Here is a tiny trained network, its code and every weight. The questions are about switching its units off for an input and a target symbol, where a switched-off unit gives its printed mean instead of its output.

import numpy as np


def w(rows, s, z=0):
    codes = np.array(rows[::2]) - 128.0
    scale = np.full(codes.shape[1], s)
    scale[-1] = z or s
    return codes * scale


def f(y):
    return y / 2 * (1 + np.tanh(0.7978845608 * (y + 0.044715 * y**3)))


def softmax(a):
    e = np.exp(a - a.max(-1, keepdims=True))
    return e / e.sum(-1, keepdims=True)


def log_softmax(a):
    a = a - a.max(-1, keepdims=True)
    return a - np.log(np.exp(a).sum(-1, keepdims=True))


def net(x, mask):
    ids = ['ΛΞΠΨμσ'.index(c) for c in x.split()]
    T = len(ids)
    res = E[ids] + P[:T]
    u = 0
    for l in range(2):
        q, k, v = (res @ M[l].T for M in (Q, K, V))
        z = softmax(np.where(np.tri(T) > 0, q @ k.T / 2**0.5, -1e9)) @ v
        res = res + np.where(mask[u], z, O[l][:, -1]) @ O[l][:, :-1]
        u += 1
        y = f(res @ A[l][:, :-1].T + A[l][:, -1])
        res = res + np.where(mask[u : u + 16], y, B[l][:, -1]) @ B[l][:, :-1]
        u += 16
    return log_softmax(res[-1] @ U[:, :-1].T + U[:, -1])


Q, K, V, O, A, B = {}, {}, {}, {}, {}, {}
E = w([
[207,96,55,87,90,94,173],'Λ',
[121,200,193,125,137,27,205],'Ξ',
[174,169,116,114,235,82,90],'Π',
[74,152,129,200,99,85,181],'Ψ',
[41,167,177,82,19,246,92],'μ',
[117,114,127,243,125,84,35],'σ',
],0.012)
P = w([
[206,194,165,198,93,192,183],'0',
[175,119,175,127,95,95,96],'1',
[154,107,90,100,111,74,134],'2',
[122,104,69,98,134,50,146],'3',
[111,111,35,104,154,22,149],'4',
[100,115,26,137,175,2,165],'5',
],0.0092)
Q[0] = w([
[158,51,88,98,246,254,106],'0.h0',
[192,223,193,50,138,90,240],'0.h0',
],0.0044)
K[0] = w([
[186,138,76,144,166,122,63],'0.h0',
[187,149,189,2,118,110,203],'0.h0',
],0.0066)
V[0] = w([
[212,77,48,99,159,62,202],'0.h0',
[170,152,190,255,242,70,83],'0.h0',
],0.0061)
O[0] = w([
[101,247,140,100,49,172,50,2],'0.h0',
[116,129,54,77,133,255,171,246],'0.h0',
],0.0081,0.00087)
A[0] = w([
[143,40,88,171,200,85,157,19],'0.n0',
[64,173,56,102,113,146,136,1],'0.n1',
[121,181,130,120,126,108,103,62],'0.n2',
[107,161,112,198,91,132,126,95],'0.n3',
[129,74,180,81,89,174,98,142],'0.n4',
[183,89,152,51,157,103,112,118],'0.n5',
[107,118,111,100,118,154,101,68],'0.n6',
[91,27,59,116,182,200,117,36],'0.n7',
[102,115,196,66,89,249,110,55],'0.n8',
[142,143,172,124,101,225,73,69],'0.n9',
[70,24,102,130,170,151,146,2],'0.n10',
[153,127,151,102,46,193,47,28],'0.n11',
[150,172,137,157,141,130,114,136],'0.n12',
[181,133,188,136,199,66,79,18],'0.n13',
[164,19,79,57,129,176,235,28],'0.n14',
[171,81,125,134,116,94,43,66],'0.n15',
],0.012,0.0068)
B[0] = w([
[220,227,173,187,87,91,76,251],'0.n0',
[116,135,246,169,82,180,65,137],'0.n1',
[104,123,108,106,96,204,180,121],'0.n2',
[205,60,170,52,111,129,130,179],'0.n3',
[70,253,95,128,37,167,61,215],'0.n4',
[124,194,80,109,156,72,127,178],'0.n5',
[141,208,168,145,90,139,114,92],'0.n6',
[107,186,72,109,130,86,229,129],'0.n7',
[237,142,227,182,234,147,70,196],'0.n8',
[176,28,157,121,235,180,155,152],'0.n9',
[9,201,101,143,173,80,197,102],'0.n10',
[237,125,166,115,135,178,171,162],'0.n11',
[153,88,86,82,130,164,148,170],'0.n12',
[133,79,234,44,216,41,91,161],'0.n13',
[230,91,253,69,37,101,2,136],'0.n14',
[135,86,77,202,139,126,110,147],'0.n15',
],0.0072,0.0023)
Q[1] = w([
[137,124,29,124,142,2,178],'1.h0',
[141,76,127,119,158,65,211],'1.h0',
],0.018)
K[1] = w([
[9,155,133,80,62,194,55],'1.h0',
[95,164,91,79,100,224,82],'1.h0',
],0.012)
V[1] = w([
[108,138,251,91,152,193,254],'1.h0',
[161,61,152,237,70,234,138],'1.h0',
],0.0065)
O[1] = w([
[50,151,163,1,122,96,69,253],'1.h0',
[70,152,115,223,93,120,36,251],'1.h0',
],0.009,0.0031)
A[1] = w([
[117,173,124,170,123,159,220,74],'1.n0',
[134,142,172,63,121,129,200,83],'1.n1',
[117,116,192,107,144,172,138,167],'1.n2',
[114,53,51,38,106,197,186,51],'1.n3',
[51,152,5,105,104,137,148,61],'1.n4',
[36,26,164,130,107,108,110,49],'1.n5',
[199,85,105,135,149,193,162,48],'1.n6',
[128,109,130,95,192,154,225,2],'1.n7',
[143,49,161,119,35,129,176,132],'1.n8',
[195,149,80,102,100,152,136,140],'1.n9',
[62,49,36,137,180,81,178,32],'1.n10',
[186,97,99,105,230,172,140,132],'1.n11',
[105,60,129,143,60,117,52,4],'1.n12',
[184,36,59,167,143,185,118,163],'1.n13',
[75,150,146,183,143,124,87,29],'1.n14',
[144,102,154,125,95,180,225,35],'1.n15',
],0.012,0.01)
B[1] = w([
[185,52,172,102,134,130,53,156],'1.n0',
[136,133,190,141,151,168,174,232],'1.n1',
[128,163,73,155,154,95,141,231],'1.n2',
[103,154,200,190,210,136,135,185],'1.n3',
[109,85,76,182,85,153,214,203],'1.n4',
[188,161,150,100,165,89,65,189],'1.n5',
[128,228,58,117,106,27,87,156],'1.n6',
[108,128,73,167,92,122,53,156],'1.n7',
[130,135,3,104,111,99,149,206],'1.n8',
[154,100,166,68,116,146,111,253],'1.n9',
[203,195,196,69,163,113,64,136],'1.n10',
[135,88,42,120,182,165,101,203],'1.n11',
[122,175,166,114,195,149,157,217],'1.n12',
[91,84,223,114,120,164,130,245],'1.n13',
[160,137,126,79,88,143,147,214],'1.n14',
[163,113,111,96,158,134,88,140],'1.n15',
],0.011,0.0038)
U = w([
[178,96,100,69,67,162,90,49],'Λ',
[118,149,138,112,159,161,197,90],'Ξ',
[137,120,52,132,176,186,91,77],'Π',
[76,141,4,210,67,127,150,253],'Ψ',
[103,200,138,145,123,109,2,137],'μ',
[80,33,152,160,113,184,69,152],'σ',
],0.0057,0.0039)

Each question gives the input, a string of symbols that net reads in full, and the target symbol t.
The units are the heads (2 rows each of Q, K, V and O) and the neurons (one row each of A and B). Each row of codes is followed by its name. A weight is (code - 128) times the scale printed after its matrix; where a second scale follows, it is the last column's (O, A, B and U).
mask holds one flag per unit, layer by layer, with each layer's heads first. A switched-off unit (its flag False) gives its mean, the last column of its rows in O or B, instead of its output. The means were averaged over made-up inputs and are rounded, as every weight is.
A unit's drop is (log p(t) with every unit on - log p(t) with that unit switched off) / (log p(t) with every unit on - log p(t) with every unit switched off).
The circuit of an input: a set's keep is (log p(t) with only the set's units on - log p(t) with every unit switched off) / (log p(t) with every unit on - log p(t) with every unit switched off). Starting from the 12 units with the biggest drops (on a tie, the unit counted first), units are removed one at a time, each time the one whose removal leaves the highest keep (on an exact tie, the one counted first), for as long as the keep stays at least 0.8.
circuit, biggest first: the units of the circuit, biggest drop first
unit that matters most: the unit with the biggest drop
k most important neurons: the k neurons with the biggest drops, biggest first
k most important neurons of layer l: the k neurons of layer l with the biggest drops, biggest first
input Ψ Ξ Ξ, target Ξ: circuit, biggest first	0.h0, 1.h0, 1.n1
input Ξ σ Λ μ σ, target Ψ: 4 most important neurons	0.n4, 1.n4, 0.n0, 0.n7
input Λ μ σ Π μ, target σ: 2 most important neurons of layer 0	0.n15, 0.n0
input μ Λ Ψ Λ Λ Ξ, target μ: unit that matters most	0.n4
input μ μ Ξ Π, target Π: 4 most important neurons	0.n4, 1.n11, 0.n13, 0.n5
input μ Ξ σ μ, target Ξ: 3 most important neurons	0.n13, 0.n4, 1.n1
input σ Π μ Ψ σ σ, target Ψ: circuit, biggest first	0.h0, 1.n4, 0.n7
input Ψ Λ Ξ Λ, target Ξ: circuit, biggest first	0.h0, 1.h0, 1.n3, 0.n0
input Ψ μ Ψ Λ Λ, target Ψ: circuit, biggest first	1.n4, 1.h0, 0.n8
input μ Λ Ψ Λ, target Ψ: 2 most important neurons	1.n4, 0.n5
input σ Ψ Λ Ξ Ξ Λ, target Ξ: circuit, biggest first	0.h0, 1.h0, 1.n3
input Λ σ μ, target μ: circuit, biggest first	0.n4, 0.n8
input Ξ Π μ Π, target Ψ: 2 most important neurons	0.n4, 1.n4
input Ψ Ψ μ Π σ μ, target Π: 2 most important neurons	1.n11, 0.n13
input μ Ξ Ξ σ μ, target Ξ: 2 most important neurons	1.n1, 0.n13
input μ Ξ Ξ μ Λ, target Λ: 3 most important neurons of layer 0	0.n14, 0.n4, 0.n1
input Π Ξ Ξ σ, target σ: circuit, biggest first	1.n13, 1.h0
input Ψ Π μ Λ μ, target Λ: 2 most important neurons	0.n5, 1.n0
input Λ σ Π, target Π: circuit, biggest first	1.h0, 1.n11
input Λ μ Ξ Ψ, target μ: 3 most important neurons	0.n11, 0.n4, 1.n5
